Below is a small trained network, with its code and all its weights. Each question gives an input and a class and asks what happens when units are switched off, that is, made to give their printed mean instead of their output.

import numpy as np


def w(rows, s, z=0):
    codes = np.array(rows[::2]) - 128.0
    scale = np.full(codes.shape[1], s)
    scale[-1] = z or s
    return codes * scale


def f(y):
    return y / 2 * (1 + np.tanh(0.7978845608 * (y + 0.044715 * y**3)))


def log_softmax(a):
    a = a - a.max(-1, keepdims=True)
    return a - np.log(np.exp(a).sum(-1, keepdims=True))


def net(x, mask):
    res = np.array(x, float).reshape(1, 7) / 4 @ E
    y = f(res @ A[0][:, :-1].T + A[0][:, -1])
    res = res + np.where(mask, y, B[0][:, -1]) @ B[0][:, :-1]
    return log_softmax(res[-1] @ U[:, :-1].T + U[:, -1])


A, B = {}, {}
E = w([
[211,1,172,112],'x0',
[187,155,255,143],'x1',
[125,129,134,125],'x2',
[144,134,73,9],'x3',
[129,131,140,120],'x4',
[113,111,114,141],'x5',
[131,136,138,114],'x6',
],0.0084)
A[0] = w([
[37,182,186,144,139],'n0',
[57,189,175,131,79],'n1',
[152,189,173,79,107],'n2',
[140,111,207,245,56],'n3',
[116,178,130,169,50],'n4',
[120,100,149,82,1],'n5',
[124,177,131,151,88],'n6',
[166,20,127,1,123],'n7',
[139,190,179,64,54],'n8',
[182,61,96,70,54],'n9',
[143,35,159,113,198],'n10',
[88,172,81,73,52],'n11',
[206,99,163,182,106],'n12',
[112,148,102,66,7],'n13',
[84,154,56,84,119],'n14',
],0.0092,0.0039)
B[0] = w([
[253,130,101,196,183],'n0',
[125,161,121,198,164],'n1',
[164,53,74,240,163],'n2',
[103,101,195,94,218],'n3',
[114,135,128,180,140],'n4',
[124,106,153,128,122],'n5',
[141,122,60,153,139],'n6',
[194,209,27,246,254],'n7',
[122,191,40,186,155],'n8',
[183,178,62,193,186],'n9',
[115,114,224,135,225],'n10',
[65,77,203,43,175],'n11',
[88,131,180,34,193],'n12',
[181,99,137,63,143],'n13',
[76,165,206,26,200],'n14',
],0.0058,0.0074)
U = w([
[101,254,28,161,255],'0',
[174,139,132,219,82],'1',
[94,146,168,34,82],'2',
],0.0065,0.00075)

Each question gives the input, the list of numbers given to net, and the class t.
The units are the neurons (one row each of A and B). Each row of codes is followed by its name. A weight is (code - 128) times the scale printed after its matrix; where a second scale follows, it is the last column's (A, B and U).
mask holds one flag per neuron, in row order. A switched-off neuron (its flag False) gives its mean, the last column of its row in B, instead of its output. The means were averaged over made-up inputs and are rounded, as every weight is.
A unit's drop is (log p(t) with every unit on - log p(t) with that unit switched off) / (log p(t) with every unit on - log p(t) with every unit switched off).
The circuit of an input: a set's keep is (log p(t) with only the set's units on - log p(t) with every unit switched off) / (log p(t) with every unit on - log p(t) with every unit switched off). Starting from the 12 units with the biggest drops (on a tie, the unit counted first), units are removed one at a time, each time the one whose removal leaves the highest keep (on an exact tie, the one counted first), for as long as the keep stays at least 0.8.
circuit, biggest first: the units of the circuit, biggest drop first
unit that matters most: the unit with the biggest drop
top k neurons: the k neurons with the biggest drops, biggest first
drop of u: that unit's drop, to one decimal
input [3,8,-2,-7,-8,-5,-1], class 2: top 3 neurons	n12, n3, n7
input [1,2,5,-5,-5,-3,6], class 2: circuit, biggest first	n7, n3
input [-1,-8,5,5,-2,3,4], class 2: circuit, biggest first	n14, n11
input [-8,-3,-3,4,-6,-1,5], class 2: circuit, biggest first	n11, n14
input [-4,-3,-6,1,-5,-3,-5], class 2: circuit, biggest first	n7, n14
input [4,8,-2,8,3,-7,-3], class 1: unit that matters most	n2
input [1,5,7,-7,2,-4,-6], class 2: circuit, biggest first	n12, n3
input [1,7,-6,-6,5,-5,6], class 2: top 4 neurons	n12, n7, n3, n9
input [3,2,3,-5,5,5,-5], class 2: circuit, biggest first	n7, n12, n3
input [2,8,-1,-3,8,7,1], class 2: drop of n3	0.2
input [7,-3,7,4,-4,-5,-3], class 0: drop of n10	-0.2
input [3,5,-2,-5,-1,2,3], class 2: drop of n3	0.1
input [4,-2,3,8,6,-7,-7], class 0: drop of n1	0.0
input [6,4,8,-5,-7,-2,-2], class 2: unit that matters most	n12
